Here is a tiny trained network, its code and every weight. The questions are about switching its units off for an input and a class, where a switched-off unit gives its printed mean instead of its output.

import numpy as np


def w(rows, s, z=0):
    codes = np.array(rows[::2]) - 128.0
    scale = np.full(codes.shape[1], s)
    scale[-1] = z or s
    return codes * scale


def norm(h):
    return h / np.sqrt((h * h).mean(-1, keepdims=True) + 1e-5)


def f(y):
    return y / 2 * (1 + np.tanh(0.7978845608 * (y + 0.044715 * y**3)))


def log_softmax(a):
    a = a - a.max(-1, keepdims=True)
    return a - np.log(np.exp(a).sum(-1, keepdims=True))


def net(x, mask):
    res = np.array(x, float).reshape(1, 4) / 4 @ E
    u = 0
    for l in range(3):
        y = f(norm(res) @ A[l][:, :-1].T + A[l][:, -1])
        res = res + np.where(mask[u : u + 6], y, B[l][:, -1]) @ B[l][:, :-1]
        u += 6
    return log_softmax(norm(res)[-1] @ U[:, :-1].T + U[:, -1])


A, B = {}, {}
E = w([
[170,167,79,20,84,94,25,167],'x0',
[104,106,236,15,78,48,195,171],'x1',
[99,91,116,141,138,105,113,141],'x2',
[254,88,144,190,119,71,86,32],'x3',
],0.0056)
A[0] = w([
[166,125,99,56,112,73,37,128,89],'L0N1',
[144,164,2,80,83,174,56,170,5],'L0N2',
[126,140,110,198,179,106,74,56,127],'L0N3',
[170,102,177,104,135,39,97,41,21],'L0N4',
[205,130,107,120,18,84,38,83,50],'L0N5',
[144,122,150,26,99,107,137,148,152],'L0N6',
],0.0069,0.003)
B[0] = w([
[22,222,169,113,117,154,168,141,238],'L0N1',
[213,1,145,93,227,78,120,50,229],'L0N2',
[162,221,143,147,165,76,118,100,217],'L0N3',
[145,77,79,131,107,100,162,74,209],'L0N4',
[73,125,68,159,156,130,216,195,253],'L0N5',
[125,130,174,163,71,141,76,150,230],'L0N6',
],0.0084,0.0047)
A[1] = w([
[99,132,130,100,14,138,220,171,169],'L1N1',
[163,125,47,88,158,131,39,88,74],'L1N2',
[96,152,14,181,177,234,180,80,131],'L1N3',
[207,25,138,93,79,91,208,22,21],'L1N4',
[115,102,107,39,169,83,79,197,107],'L1N5',
[112,165,3,142,168,158,87,113,7],'L1N6',
],0.0067,0.0018)
B[1] = w([
[167,92,75,198,100,132,172,142,255],'L1N1',
[202,143,101,77,154,56,253,79,172],'L1N2',
[107,187,121,63,94,103,34,232,234],'L1N3',
[201,65,91,59,142,203,68,108,195],'L1N4',
[202,128,148,135,86,190,102,2,176],'L1N5',
[232,131,130,23,129,140,108,212,174],'L1N6',
],0.0075,0.0055)
A[2] = w([
[206,113,76,65,206,104,237,115,19],'L2N1',
[200,206,101,162,236,129,40,70,7],'L2N2',
[117,142,133,165,162,140,43,168,25],'L2N3',
[253,207,102,183,114,96,161,134,182],'L2N4',
[86,166,163,58,25,207,4,129,13],'L2N5',
[105,178,75,33,123,117,25,220,225],'L2N6',
],0.0062,0.0016)
B[2] = w([
[106,171,156,107,200,187,37,213,237],'L2N1',
[36,59,173,156,91,110,192,120,255],'L2N2',
[131,157,98,152,148,84,140,179,127],'L2N3',
[104,132,135,192,1,176,170,123,245],'L2N4',
[127,198,33,158,230,66,94,229,175],'L2N5',
[61,155,153,112,172,136,13,92,233],'L2N6',
],0.0084,0.0046)
U = w([
[28,240,109,85,226,109,10,251,47],'0',
[27,65,164,239,69,131,215,138,248],'1',
[232,2,129,11,226,183,64,45,52],'2',
],0.0069,0.0011)

Each question gives the input, the list of numbers given to net, and the class t.
The units are the neurons (one row each of A and B). Each row of codes is followed by its name. A weight is (code - 128) times the scale printed after its matrix; where a second scale follows, it is the last column's (A, B and U).
mask holds one flag per neuron, layer by layer. A switched-off neuron (its flag False) gives its mean, the last column of its row in B, instead of its output. The means were averaged over made-up inputs and are rounded, as every weight is.
A unit's drop is (log p(t) with every unit on - log p(t) with that unit switched off) / (log p(t) with every unit on - log p(t) with every unit switched off).
most important unit: the unit with the biggest drop
k most important neurons: the k neurons with the biggest drops, biggest first
top k neurons in layer l: the k neurons of layer l with the biggest drops, biggest first
input [0,-1,6,7], class 1: most important unit : L0N3
input [-7,0,4,-7], class 0: top 3 neurons in layer 2 : L2N4, L2N2, L2N6
input [-7,8,-7,1], class 2: top 2 neurons in layer 0 : L0N1, L0N5
input [1,-4,2,6], class 0: 4 most important neurons : L0N5, L1N3, L1N6, L0N6
input [7,5,-8,3], class 1: 2 most important neurons : L0N5, L1N1
input [2,-6,-7,8], class 0: 4 most important neurons : L0N5, L1N3, L1N6, L0N6
input [4,4,-7,8], class 1: top 3 neurons in layer 0 : L0N2, L0N5, L0N1
input [7,3,5,1], class 1: 2 most important neurons : L0N5, L1N3
input [6,8,-3,1], class 1: 4 most important neurons : L1N1, L1N3, L1N4, L2N1
input [1,-4,-3,0], class 2: 2 most important neurons : L0N2, L0N1
input [-8,-4,6,0], class 0: 4 most important neurons : L1N3, L0N2, L1N1, L1N2
input [-1,-7,-1,8], class 1: 3 most important neurons : L2N4, L2N2, L0N3
input [-6,-6,-6,0], class 0: 2 most important neurons : L1N3, L0N2
input [8,1,-4,1], class 1: top 3 neurons in layer 0 : L0N1, L0N5, L0N6
input [-7,2,-5,5], class 2: most important unit : L1N4
input [5,-8,-4,6], class 0: 2 most important neurons : L0N5, L1N6
input [3,0,0,0], class 2: top 3 neurons in layer 2 : L2N4, L2N2, L2N5
input [4,4,4,1], class 1: 2 most important neurons : L1N1, L1N3
input [-8,-8,-3,0], class 0: top 2 neurons in layer 1 : L1N3, L1N1
input [-1,3,5,-7], class 1: most important unit : L1N3
input [7,-2,5,7], class 0: top 2 neurons in layer 0 : L0N5, L0N1
